Each row has a name. After each piece below comes the name of the row it's from, unless a question asks for something else. Each question is about the rows just above it. Places in a row count from 1.

[ -3 -93   4   1 -92  11  -8 -37]  nef
[ 15 -93 -21 -29  17 -59  -9 -36]  kobu
[ 15  51  22  -9 -11  36  28 -66]  Sive
[  9 -41  -5  22 -37 -20 -38 -22]  tuge
[ 47  -8  -3 -13  -4 -10  51  32]  Nugum
[-57 -18  -4  -7 -53  -5 -14 -33]  zolu
[-31   4  34  -6 -27   7 -20  59]  mef
[-44  13  12 -18 -25   6  22  16]  gotuv
Which value is in both kobu and nef?
[-93]
Number of entries in [  9 -41  -5  22]:
4
Changed zolu: [-57 -18  -5  -7 -53  -5 -14 -33]. Place and old value:
3, [-4]
The one value in nef and tuge:
[-37]
Count the entries of [-57 -18  -4  -7 -53  -5 -14 -33]:
8

[ -1   0   5  76  18   3 -11  -1] = Rilur
[ 6  6  6 63 26  4  0 10] = rifu
[ 17  -1 -11   3  -1   0   5  76] = mor
Count of [6] in rifu:
3
Which row holds these entries in another order? [-11  -1  -1   0   5  76  18   3]
Rilur

[-1 33 27 33]  vorat
[ 86  87  -6 -34]  zuru
[-11  -6  15  -9]  Nokaz
[-38  14  21  87]  veluv
Which value is in both veluv and zuru?
[87]
Number of entries in [-38]:
1
Where does [-38  14  22  87] differ from veluv, and what was there?
3, [21]
How many entries does [-11  -6  15] have?
3
Shared by zuru and Nokaz:
[-6]

[ 19   3  26   5  11   3  28 -18  -8 -81 -15  13  18  11 -38   3  -5   5
  -6  -1   6  82] -> bomu
[ -5  -6  -1   6  10 -13   3  35 -10 -22 -13  -6   2  -6 -24 -12  20  12
   6 -17   2  20] -> Fim
[ -1 -13   5   9   4  -2   0  46   5  24  10 -23  -1  -4 -10 -11  27  -3
 -13   7  -5   8] -> vekeg
[ -4 -19 -18  -6  -2 -23  15  -6   9   3 -21  -1 -18 -17  42  21 -23 -10
   7 -15 -14  -7] -> zera
[ 32   1  11 -13  25  -9   1  24  21  -9  -5  34 -37  25  29  -4 -24  -1
   6  -5 -20   2] -> panaz
[-15 -26   6   2  -3  -7  19  -9   9 -11  18   5 -40   8  -9  10 -13   0
   2  20   5  -3] -> vumi
[  1  10 -13  -3   4  11  30 -10  -4  64 -42   8 -15  -4  11  11 -48   1
   3  39  14  32] -> kulo
[ -2   9  -1  -3  30   8  29 -12   7 -50  20   8  17  11  -8   4   1  16
   4   9  20  15] -> nudos
How many entries does [ 32   1  11 -13  25  -9   1  24  21  -9  -5] have?
11
How many entries does [ 19   3  26   5  11   3  28 -18  -8 -81 -15  13] have?
12
Number of entries in [-15 -26   6   2  -3  -7  19  -9   9]:
9
How many times does bomu hold [28]?
1
Count the entries of [ -1 -13   5   9   4  -2   0  46   5  24  10 -23  -1  -4 -10 -11  27  -3
 -13   7  -5   8]:
22
[ -2   9  -1  -3  30   8  29 -12   7 -50  20   8  17  11  -8   4   1  16
   4   9  20  15] is in which row?
nudos
Put [-37 -24 -20 -13  -9  -9  -5  -5  -4  -1   1   1   2   6  11  21  24  25
  25  29  32  34] back in order: which row is it?
panaz

[-18  10  11  -7  11   1  14] -> kinop
[-54 -14 -43  -1  35   5 -18] -> lanu
[ -9 -71 -10  45   4 -63  35] -> Rukap
[-11  12 -17  -4   8  25  25] -> fek
[-11  14  13  -7  16  22  29] -> bulak
How many entries does [-11  14  13  -7  16] have?
5
One entry of bulak was changed: [-11  14  14  -7  16  22  29]. Where, and from what?
3, [13]
Which value is in both lanu and Rukap?
[35]

